Below are the code and all the weights of a small trained network. Each question names an input and a class and asks about switching units off, where a switched-off unit gives its printed mean instead of its output.

import numpy as np


def w(rows, s, z=0):
    codes = np.array(rows[::2]) - 128.0
    scale = np.full(codes.shape[1], s)
    scale[-1] = z or s
    return codes * scale


def f(y):
    return np.maximum(y, 0)


def log_softmax(a):
    a = a - a.max(-1, keepdims=True)
    return a - np.log(np.exp(a).sum(-1, keepdims=True))


def net(x, mask):
    res = np.array(x, float).reshape(1, 7) / 4 @ E
    y = f(res @ A[0][:, :-1].T + A[0][:, -1])
    res = res + np.where(mask, y, B[0][:, -1]) @ B[0][:, :-1]
    return log_softmax(res[-1] @ U[:, :-1].T + U[:, -1])


A, B = {}, {}
E = w([
[85,115,54,192],'x0',
[133,127,115,116],'x1',
[126,132,118,117],'x2',
[152,248,122,168],'x3',
[127,128,125,126],'x4',
[127,131,118,118],'x5',
[129,127,117,119],'x6',
],0.015)
A[0] = w([
[108,127,71,185,85],'n1',
[108,124,86,163,158],'n2',
[190,140,155,98,65],'n3',
[173,250,107,164,96],'n4',
[156,163,203,116,246],'n5',
[67,112,101,125,1],'n6',
],0.015,0.008)
B[0] = w([
[87,220,192,72,192],'n1',
[67,204,92,136,189],'n2',
[25,201,197,95,162],'n3',
[149,2,188,145,250],'n4',
[135,195,82,140,216],'n5',
[93,58,173,101,144],'n6',
],0.01,0.016)
U = w([
[107,234,190,76,52],'0',
[185,1,195,114,90],'1',
[194,167,100,142,251],'2',
],0.0086,0.011)

Each question gives the input, the list of numbers given to net, and the class t.
The units are the neurons (one row each of A and B). Each row of codes is followed by its name. A weight is (code - 128) times the scale printed after its matrix; where a second scale follows, it is the last column's (A, B and U).
mask holds one flag per neuron, in row order. A switched-off neuron (its flag False) gives its mean, the last column of its row in B, instead of its output. The means were averaged over made-up inputs and are rounded, as every weight is.
A unit's drop is (log p(t) with every unit on - log p(t) with that unit switched off) / (log p(t) with every unit on - log p(t) with every unit switched off).
The circuit of an input: a set's keep is (log p(t) with only the set's units on - log p(t) with every unit switched off) / (log p(t) with every unit on - log p(t) with every unit switched off). Starting from all 6 units, units are removed one at a time, each time the one whose removal leaves the highest keep (on an exact tie, the one counted first), for as long as the keep stays at least 0.8.
circuit, biggest first: the units of the circuit, biggest drop first
k most important neurons: the k neurons with the biggest drops, biggest first
drop of u: that unit's drop, to one decimal
input [-7,-3,2,-5,-5,6,2], class 0: circuit, biggest first	[n4]
input [-6,1,1,7,4,5,-4], class 1: 3 most important neurons	[n4 n1 n2]
input [-4,-5,7,-2,5,1,-7], class 2: 2 most important neurons	[n1 n4]
input [-1,-8,2,-5,-4,5,-2], class 2: 2 most important neurons	[n4 n6]
input [8,0,-5,8,-2,7,5], class 0: 2 most important neurons	[n1 n2]
input [-5,-7,8,-6,-2,-2,-3], class 2: circuit, biggest first	[n4 n1]
input [-8,1,5,-7,-4,-2,1], class 0: 2 most important neurons	[n4 n3]
input [-2,2,6,4,4,-8,5], class 1: 3 most important neurons	[n4 n2 n1]
input [6,-5,7,-3,0,8,6], class 0: 2 most important neurons	[n1 n4]
input [7,2,-2,8,2,7,6], class 1: 2 most important neurons	[n4 n5]
input [6,6,-8,-1,8,2,-4], class 0: 3 most important neurons	[n1 n4 n2]
input [-5,5,8,-5,-2,-5,-7], class 0: 3 most important neurons	[n4 n3 n5]
input [-2,-3,8,0,4,-7,0], class 2: 4 most important neurons	[n4 n1 n3 n2]
input [5,-8,0,-6,-1,-1,-4], class 2: 3 most important neurons	[n4 n2 n3]
input [6,1,-5,-4,2,8,-7], class 0: most important neuron	[n4]
input [5,3,7,2,2,-5,0], class 0: drop of n1	1.2
input [-1,-6,7,-3,-1,-4,-8], class 2: drop of n1	0.2
input [0,-2,-8,4,3,0,4], class 1: drop of n4	0.7
